Below are the code and all the weights of a small trained network. Each question names an input and a class and asks about switching units off, where a switched-off unit gives its printed mean instead of its output.

import numpy as np


def w(rows, s, z=0):
    codes = np.array(rows[::2]) - 128.0
    scale = np.full(codes.shape[1], s)
    scale[-1] = z or s
    return codes * scale


def norm(h):
    return h / np.sqrt((h * h).mean(-1, keepdims=True) + 1e-5)


def f(y):
    return np.maximum(y, 0)


def log_softmax(a):
    a = a - a.max(-1, keepdims=True)
    return a - np.log(np.exp(a).sum(-1, keepdims=True))


def net(x, mask):
    res = np.array(x, float).reshape(1, 2) / 4 @ E
    u = 0
    for l in range(3):
        y = f(norm(res) @ A[l][:, :-1].T + A[l][:, -1])
        res = res + np.where(mask[u : u + 6], y, B[l][:, -1]) @ B[l][:, :-1]
        u += 6
    return log_softmax(norm(res)[-1] @ U[:, :-1].T + U[:, -1])


A, B = {}, {}
E = w([
[144,201,206,28,87],'x0',
[99,40,64,2,80],'x1',
],0.0037)
A[0] = w([
[90,163,104,66,82,86],'L0N1',
[161,224,122,135,207,251],'L0N2',
[163,4,156,180,202,117],'L0N3',
[96,130,168,150,162,160],'L0N4',
[206,138,38,105,132,163],'L0N5',
[123,118,99,69,104,125],'L0N6',
],0.0041,0.0026)
B[0] = w([
[147,74,215,186,229,178],'L0N1',
[54,5,71,101,32,254],'L0N2',
[10,193,61,54,199,203],'L0N3',
[94,104,96,89,66,174],'L0N4',
[32,134,101,172,104,173],'L0N5',
[144,118,195,218,92,189],'L0N6',
],0.0029,0.0034)
A[1] = w([
[202,58,191,139,147,26],'L1N1',
[43,125,139,105,66,142],'L1N2',
[183,247,145,244,109,8],'L1N3',
[87,253,117,194,196,14],'L1N4',
[183,254,182,51,140,97],'L1N5',
[42,126,40,128,87,124],'L1N6',
],0.0053,0.0015)
B[1] = w([
[90,129,198,181,146,138],'L1N1',
[131,125,170,169,128,240],'L1N2',
[106,3,109,18,65,199],'L1N3',
[119,52,137,92,93,195],'L1N4',
[140,184,52,155,161,213],'L1N5',
[154,174,194,122,109,254],'L1N6',
],0.0066,0.0036)
A[2] = w([
[132,59,127,90,47,2],'L2N1',
[63,114,1,214,170,124],'L2N2',
[229,225,99,85,97,80],'L2N3',
[184,110,166,184,159,113],'L2N4',
[166,59,159,9,79,92],'L2N5',
[137,97,129,124,67,45],'L2N6',
],0.0057,0.0025)
B[2] = w([
[112,43,80,135,149,209],'L2N1',
[189,254,87,113,140,220],'L2N2',
[138,206,74,168,158,178],'L2N3',
[66,142,176,103,50,144],'L2N4',
[120,109,79,184,139,254],'L2N5',
[93,72,124,128,186,165],'L2N6',
],0.0064,0.0045)
U = w([
[85,4,52,148,128,181],'0',
[153,242,53,143,153,215],'1',
[78,138,223,154,85,169],'2',
[193,112,155,77,164,2],'3',
[169,120,156,63,176,17],'4',
],0.014,0.0054)

Each question gives the input, the list of numbers given to net, and the class t.
The units are the neurons (one row each of A and B). Each row of codes is followed by its name. A weight is (code - 128) times the scale printed after its matrix; where a second scale follows, it is the last column's (A, B and U).
mask holds one flag per neuron, layer by layer. A switched-off neuron (its flag False) gives its mean, the last column of its row in B, instead of its output. The means were averaged over made-up inputs and are rounded, as every weight is.
A unit's drop is (log p(t) with every unit on - log p(t) with that unit switched off) / (log p(t) with every unit on - log p(t) with every unit switched off).
The circuit of an input: a set's keep is (log p(t) with only the set's units on - log p(t) with every unit switched off) / (log p(t) with every unit on - log p(t) with every unit switched off). Starting from the 12 units with the biggest drops (on a tie, the unit counted first), units are removed one at a time, each time the one whose removal leaves the highest keep (on an exact tie, the one counted first), for as long as the keep stays at least 0.8.
circuit, biggest first: the units of the circuit, biggest drop first
most important unit: the unit with the biggest drop
k most important neurons: the k neurons with the biggest drops, biggest first
k most important neurons of layer l: the k neurons of layer l with the biggest drops, biggest first
drop when u is switched off: that unit's drop, to one decimal
input [-1,0], class 2: 2 most important neurons	(L1N3, L2N2)
input [-8,3], class 1: most important unit	L2N2
input [3,-2], class 2: circuit, biggest first	(L0N2, L1N2)
input [2,-2], class 2: 2 most important neurons	(L0N2, L1N3)
input [-3,3], class 2: 4 most important neurons	(L1N6, L1N3, L1N4, L0N2)
input [-2,1], class 2: 2 most important neurons	(L1N6, L1N3)
input [5,3], class 1: 2 most important neurons of layer 1	(L1N5, L1N3)
input [-3,-1], class 2: 3 most important neurons	(L1N6, L1N5, L1N3)
input [3,3], class 2: 3 most important neurons of layer 1	(L1N3, L1N1, L1N4)
input [3,2], class 2: 4 most important neurons	(L0N1, L0N3, L1N1, L0N6)
input [1,-4], class 0: 2 most important neurons	(L1N3, L0N3)
input [4,-4], class 0: 4 most important neurons	(L1N3, L0N3, L1N6, L2N2)
input [7,-7], class 0: drop when L2N2 is switched off	0.1
input [4,-6], class 0: circuit, biggest first	(L1N3)
input [-4,-1], class 1: drop when L1N3 is switched off	2.0
input [-3,-2], class 2: drop when L1N5 is switched off	0.9
